Here is a tiny trained network, its code and every weight. The questions are about switching its units off for an input and a class, where a switched-off unit gives its printed mean instead of its output.

import numpy as np


def w(rows, s, z=0):
    codes = np.array(rows[::2]) - 128.0
    scale = np.full(codes.shape[1], s)
    scale[-1] = z or s
    return codes * scale


def norm(h):
    return h / np.sqrt((h * h).mean(-1, keepdims=True) + 1e-5)


def f(y):
    return np.maximum(y, 0)


def log_softmax(a):
    a = a - a.max(-1, keepdims=True)
    return a - np.log(np.exp(a).sum(-1, keepdims=True))


def net(x, mask):
    res = np.array(x, float).reshape(1, 2) / 4 @ E
    u = 0
    for l in range(4):
        y = f(norm(res) @ A[l][:, :-1].T + A[l][:, -1])
        res = res + np.where(mask[u : u + 11], y, B[l][:, -1]) @ B[l][:, :-1]
        u += 11
    return log_softmax(norm(res)[-1] @ U[:, :-1].T + U[:, -1])


A, B = {}, {}
E = w([
[1,245,231],'x0',
[205,44,228],'x1',
],0.00066)
A[0] = w([
[166,174,185,108],'0.n1',
[194,53,90,1],'0.n2',
[255,43,52,29],'0.n3',
[197,87,149,188],'0.n4',
[182,65,146,213],'0.n5',
[71,124,190,36],'0.n6',
[204,19,73,17],'0.n7',
[127,51,185,13],'0.n8',
[111,194,143,138],'0.n9',
[131,169,217,85],'0.n10',
[147,60,187,20],'0.n11',
],0.0043,0.0017)
B[0] = w([
[142,144,46,159],'0.n1',
[4,65,48,193],'0.n2',
[25,92,56,254],'0.n3',
[181,155,105,220],'0.n4',
[174,119,20,233],'0.n5',
[73,155,170,163],'0.n6',
[13,78,51,229],'0.n7',
[197,166,101,161],'0.n8',
[89,94,141,182],'0.n9',
[94,167,188,183],'0.n10',
[202,163,102,168],'0.n11',
],0.0037,0.0031)
A[1] = w([
[248,50,125,188],'1.n1',
[130,67,41,155],'1.n2',
[36,132,106,90],'1.n3',
[100,198,162,145],'1.n4',
[99,153,87,208],'1.n5',
[89,110,3,93],'1.n6',
[169,38,130,5],'1.n7',
[168,106,171,194],'1.n8',
[81,48,82,145],'1.n9',
[192,97,61,125],'1.n10',
[201,160,81,253],'1.n11',
],0.0039,0.0018)
B[1] = w([
[174,22,145,149],'1.n1',
[78,90,253,229],'1.n2',
[131,105,191,213],'1.n3',
[76,96,136,185],'1.n4',
[155,142,193,225],'1.n5',
[170,228,101,253],'1.n6',
[212,72,13,128],'1.n7',
[172,122,15,135],'1.n8',
[75,201,136,216],'1.n9',
[132,131,249,178],'1.n10',
[94,69,218,188],'1.n11',
],0.003,0.0034)
A[2] = w([
[182,86,146,93],'2.n1',
[150,173,174,119],'2.n2',
[67,95,13,145],'2.n3',
[112,126,20,255],'2.n4',
[253,110,101,121],'2.n5',
[150,28,107,179],'2.n6',
[138,135,185,92],'2.n7',
[75,152,79,56],'2.n8',
[91,82,28,108],'2.n9',
[99,197,107,101],'2.n10',
[89,177,141,157],'2.n11',
],0.006,0.0022)
B[2] = w([
[139,48,112,141],'2.n1',
[138,96,9,169],'2.n2',
[95,48,7,255],'2.n3',
[2,95,93,235],'2.n4',
[250,60,207,149],'2.n5',
[117,203,83,173],'2.n6',
[113,125,55,164],'2.n7',
[187,39,84,178],'2.n8',
[2,82,57,223],'2.n9',
[182,79,123,167],'2.n10',
[196,147,101,207],'2.n11',
],0.0034,0.0043)
A[3] = w([
[192,123,79,146],'3.n1',
[162,102,163,109],'3.n2',
[171,99,189,118],'3.n3',
[81,97,126,68],'3.n4',
[3,152,195,61],'3.n5',
[155,189,47,115],'3.n6',
[93,149,84,24],'3.n7',
[177,191,102,114],'3.n8',
[44,166,125,129],'3.n9',
[73,114,157,3],'3.n10',
[76,51,91,65],'3.n11',
],0.0056,0.0051)
B[3] = w([
[138,220,145,188],'3.n1',
[111,64,154,140],'3.n2',
[90,63,149,145],'3.n3',
[190,128,28,143],'3.n4',
[73,253,190,214],'3.n5',
[194,150,87,191],'3.n6',
[171,188,58,128],'3.n7',
[149,119,43,163],'3.n8',
[96,126,191,255],'3.n9',
[18,21,234,128],'3.n10',
[52,60,55,199],'3.n11',
],0.0042,0.0032)
U = w([
[142,44,232,3],'0',
[20,88,25,253],'1',
[166,101,203,3],'2',
[216,225,25,231],'3',
[17,255,254,243],'4',
[165,95,202,3],'5',
[247,43,213,207],'6',
[162,95,219,3],'7',
],0.0074,0.0059)

Each question gives the input, the list of numbers given to net, and the class t.
The units are the neurons (one row each of A and B). Each row of codes is followed by its name. A weight is (code - 128) times the scale printed after its matrix; where a second scale follows, it is the last column's (A, B and U).
mask holds one flag per neuron, layer by layer. A switched-off neuron (its flag False) gives its mean, the last column of its row in B, instead of its output. The means were averaged over made-up inputs and are rounded, as every weight is.
A unit's drop is (log p(t) with every unit on - log p(t) with that unit switched off) / (log p(t) with every unit on - log p(t) with every unit switched off).
most important unit: the unit with the biggest drop
k most important neurons: the k neurons with the biggest drops, biggest first
top k neurons in layer l: the k neurons of layer l with the biggest drops, biggest first
drop of u: that unit's drop, to one decimal
input [3,0], class 4: most important unit => 1.n6
input [1,-2], class 3: top 3 neurons in layer 2 => (2.n4 2.n9 2.n3)
input [5,1], class 4: 2 most important neurons => (2.n3 1.n6)
input [3,-8], class 3: 4 most important neurons => (1.n2 0.n3 0.n7 2.n4)
input [6,-6], class 4: 2 most important neurons => (0.n5 1.n6)
input [6,7], class 3: top 3 neurons in layer 2 => (2.n4 2.n9 2.n3)
input [4,0], class 4: 2 most important neurons => (2.n3 1.n6)
input [-1,8], class 6: top 4 neurons in layer 2 => (2.n5 2.n3 2.n9 2.n4)
input [-4,-8], class 3: 2 most important neurons => (1.n6 2.n4)
input [-1,-2], class 3: top 2 neurons in layer 2 => (2.n4 2.n9)
input [4,-8], class 3: top 2 neurons in layer 1 => (1.n2 1.n11)
input [3,6], class 6: drop of 0.n3 => 0.7
input [7,0], class 4: drop of 1.n2 => 0.0
input [8,6], class 4: most important unit => 2.n3
input [-3,-8], class 3: drop of 2.n4 => 0.1
input [0,0], class 0: drop of 0.n3 => 1.3
input [-4,-7], class 3: top 2 neurons in layer 0 => (0.n2 0.n7)
